Below are the code and all the weights of a small trained network. Each question names an input and a class and asks about switching units off, where a switched-off unit gives its printed mean instead of its output.

import numpy as np


def w(rows, s, z=0):
    codes = np.array(rows[::2]) - 128.0
    scale = np.full(codes.shape[1], s)
    scale[-1] = z or s
    return codes * scale


def f(y):
    return y / 2 * (1 + np.tanh(0.7978845608 * (y + 0.044715 * y**3)))


def log_softmax(a):
    a = a - a.max(-1, keepdims=True)
    return a - np.log(np.exp(a).sum(-1, keepdims=True))


def net(x, mask):
    res = np.array(x, float).reshape(1, 7) / 4 @ E
    y = f(res @ A[0][:, :-1].T + A[0][:, -1])
    res = res + np.where(mask, y, B[0][:, -1]) @ B[0][:, :-1]
    return log_softmax(res[-1] @ U[:, :-1].T + U[:, -1])


A, B = {}, {}
E = w([
[216,58,216,119],'x0',
[129,128,129,129],'x1',
[250,190,80,123],'x2',
[142,46,31,80],'x3',
[128,127,129,126],'x4',
[127,129,130,127],'x5',
[125,161,169,2],'x6',
],0.0067)
A[0] = w([
[75,80,156,137,67],'neuron 1',
[110,145,96,144,40],'neuron 2',
[153,104,158,134,55],'neuron 3',
[124,168,186,167,62],'neuron 4',
[142,111,113,216,78],'neuron 5',
[184,157,107,134,76],'neuron 6',
[125,118,125,109,37],'neuron 7',
[130,108,125,168,48],'neuron 8',
[111,152,127,30,81],'neuron 9',
[161,143,119,125,55],'neuron 10',
[115,97,96,118,37],'neuron 11',
[126,108,121,176,53],'neuron 12',
[95,172,170,163,101],'neuron 13',
[83,128,145,131,1],'neuron 14',
[109,112,110,123,11],'neuron 15',
[170,65,180,155,95],'neuron 16',
[133,54,70,109,104],'neuron 17',
[122,149,147,44,62],'neuron 18',
[103,179,72,153,67],'neuron 19',
[130,57,72,106,114],'neuron 20',
[130,75,82,80,90],'neuron 21',
[120,174,188,147,70],'neuron 22',
[161,91,164,124,65],'neuron 23',
[187,60,172,166,93],'neuron 24',
[134,175,196,195,79],'neuron 25',
[186,151,102,157,75],'neuron 26',
[94,65,132,219,106],'neuron 27',
[72,182,95,109,118],'neuron 28',
[131,84,76,248,83],'neuron 29',
[108,121,150,141,25],'neuron 30',
[71,74,157,140,95],'neuron 31',
[34,100,129,146,134],'neuron 32',
[83,56,171,142,79],'neuron 33',
[189,166,110,126,69],'neuron 34',
[120,153,154,135,18],'neuron 35',
[83,168,80,135,30],'neuron 36',
[172,92,194,83,99],'neuron 37',
[134,64,91,104,55],'neuron 38',
[73,95,163,85,75],'neuron 39',
[130,106,113,181,86],'neuron 40',
[122,121,118,138,26],'neuron 41',
],0.012,0.0088)
B[0] = w([
[131,206,85,79,157],'neuron 1',
[47,119,151,148,112],'neuron 2',
[29,134,137,141,116],'neuron 3',
[137,183,155,177,151],'neuron 4',
[83,123,201,44,180],'neuron 5',
[117,195,72,50,145],'neuron 6',
[77,175,198,112,97],'neuron 7',
[62,130,181,107,111],'neuron 8',
[101,84,220,101,183],'neuron 9',
[112,180,112,59,108],'neuron 10',
[70,191,183,131,110],'neuron 11',
[60,151,194,65,120],'neuron 12',
[151,126,145,169,179],'neuron 13',
[24,231,98,117,111],'neuron 14',
[64,216,129,132,101],'neuron 15',
[50,100,69,164,192],'neuron 16',
[153,191,153,212,192],'neuron 17',
[64,98,216,73,160],'neuron 18',
[60,89,70,132,165],'neuron 19',
[159,183,171,202,195],'neuron 20',
[133,180,184,183,163],'neuron 21',
[148,163,174,187,156],'neuron 22',
[16,113,96,142,135],'neuron 23',
[70,97,68,131,204],'neuron 24',
[163,163,146,167,189],'neuron 25',
[141,195,91,47,152],'neuron 26',
[149,118,147,78,232],'neuron 27',
[75,72,99,175,210],'neuron 28',
[126,71,217,64,254],'neuron 29',
[66,184,157,92,102],'neuron 30',
[156,189,77,98,186],'neuron 31',
[177,140,71,105,255],'neuron 32',
[144,176,64,80,180],'neuron 33',
[103,202,61,67,148],'neuron 34',
[68,195,157,127,103],'neuron 35',
[5,121,65,162,142],'neuron 36',
[78,74,81,155,202],'neuron 37',
[96,185,166,185,137],'neuron 38',
[175,161,109,70,168],'neuron 39',
[113,108,185,115,144],'neuron 40',
[19,192,141,109,97],'neuron 41',
],0.012,0.005)
U = w([
[93,66,252,1,142],'0',
[14,55,24,179,117],'1',
[201,201,36,6,4],'2',
[179,190,198,248,2],'3',
[209,44,102,117,239],'4',
[214,52,99,115,214],'5',
],0.0086,0.008)

Each question gives the input, the list of numbers given to net, and the class t.
The units are the neurons (one row each of A and B). Each row of codes is followed by its name. A weight is (code - 128) times the scale printed after its matrix; where a second scale follows, it is the last column's (A, B and U).
mask holds one flag per neuron, in row order. A switched-off neuron (its flag False) gives its mean, the last column of its row in B, instead of its output. The means were averaged over made-up inputs and are rounded, as every weight is.
A unit's drop is (log p(t) with every unit on - log p(t) with that unit switched off) / (log p(t) with every unit on - log p(t) with every unit switched off).
The circuit of an input: a set's keep is (log p(t) with only the set's units on - log p(t) with every unit switched off) / (log p(t) with every unit on - log p(t) with every unit switched off). Starting from the 12 units with the biggest drops (on a tie, the unit counted first), units are removed one at a time, each time the one whose removal leaves the highest keep (on an exact tie, the one counted first), for as long as the keep stays at least 0.8.
circuit, biggest first: the units of the circuit, biggest drop first
unit that matters most: the unit with the biggest drop
k most important neurons: the k neurons with the biggest drops, biggest first
drop when u is switched off: that unit's drop, to one decimal
input [5,5,7,2,-8,-7,-5], class 2: unit that matters most => neuron 26
input [-3,2,7,0,-8,5,7], class 0: 2 most important neurons => [neuron 9; neuron 18]
input [6,-1,4,-6,-1,0,-3], class 1: circuit, biggest first => [neuron 24; neuron 16]
input [7,-6,-8,-5,4,-7,5], class 2: 2 most important neurons => [neuron 39; neuron 33]
input [7,3,-2,8,-3,-3,1], class 3: circuit, biggest first => [neuron 20; neuron 17]
input [7,1,2,-5,-6,-4,-7], class 0: circuit, biggest first => [neuron 5; neuron 29]
input [7,-4,8,-7,5,-3,-8], class 0: 3 most important neurons => [neuron 5; neuron 29; neuron 32]
input [2,2,-2,-7,-5,4,-7], class 0: 3 most important neurons => [neuron 5; neuron 29; neuron 27]
input [7,-6,8,4,-2,8,-5], class 2: 4 most important neurons => [neuron 26; neuron 6; neuron 34; neuron 28]
input [-6,-2,-5,8,6,0,-1], class 3: 3 most important neurons => [neuron 20; neuron 17; neuron 21]
input [-5,-1,-6,-2,2,-5,3], class 2: circuit, biggest first => [neuron 32; neuron 39]
input [4,-4,3,-6,8,1,-4], class 3: 2 most important neurons => [neuron 25; neuron 4]
input [5,-6,4,-7,6,0,-3], class 3: 3 most important neurons => [neuron 25; neuron 4; neuron 22]
input [-7,0,-2,2,-3,3,-7], class 0: circuit, biggest first => [neuron 29]
input [-7,5,0,8,4,-1,0], class 3: 2 most important neurons => [neuron 20; neuron 17]
input [4,-4,6,5,3,4,-5], class 2: 2 most important neurons => [neuron 26; neuron 6]
input [-1,6,3,0,7,6,7], class 0: drop when neuron 18 is switched off => 0.2
input [2,4,-6,5,-5,-2,5], class 2: drop when neuron 34 is switched off => -0.1
input [-6,2,6,-4,-3,-6,-7], class 0: drop when neuron 29 is switched off => 0.4
input [-8,-5,4,2,7,4,8], class 0: circuit, biggest first => [neuron 9]
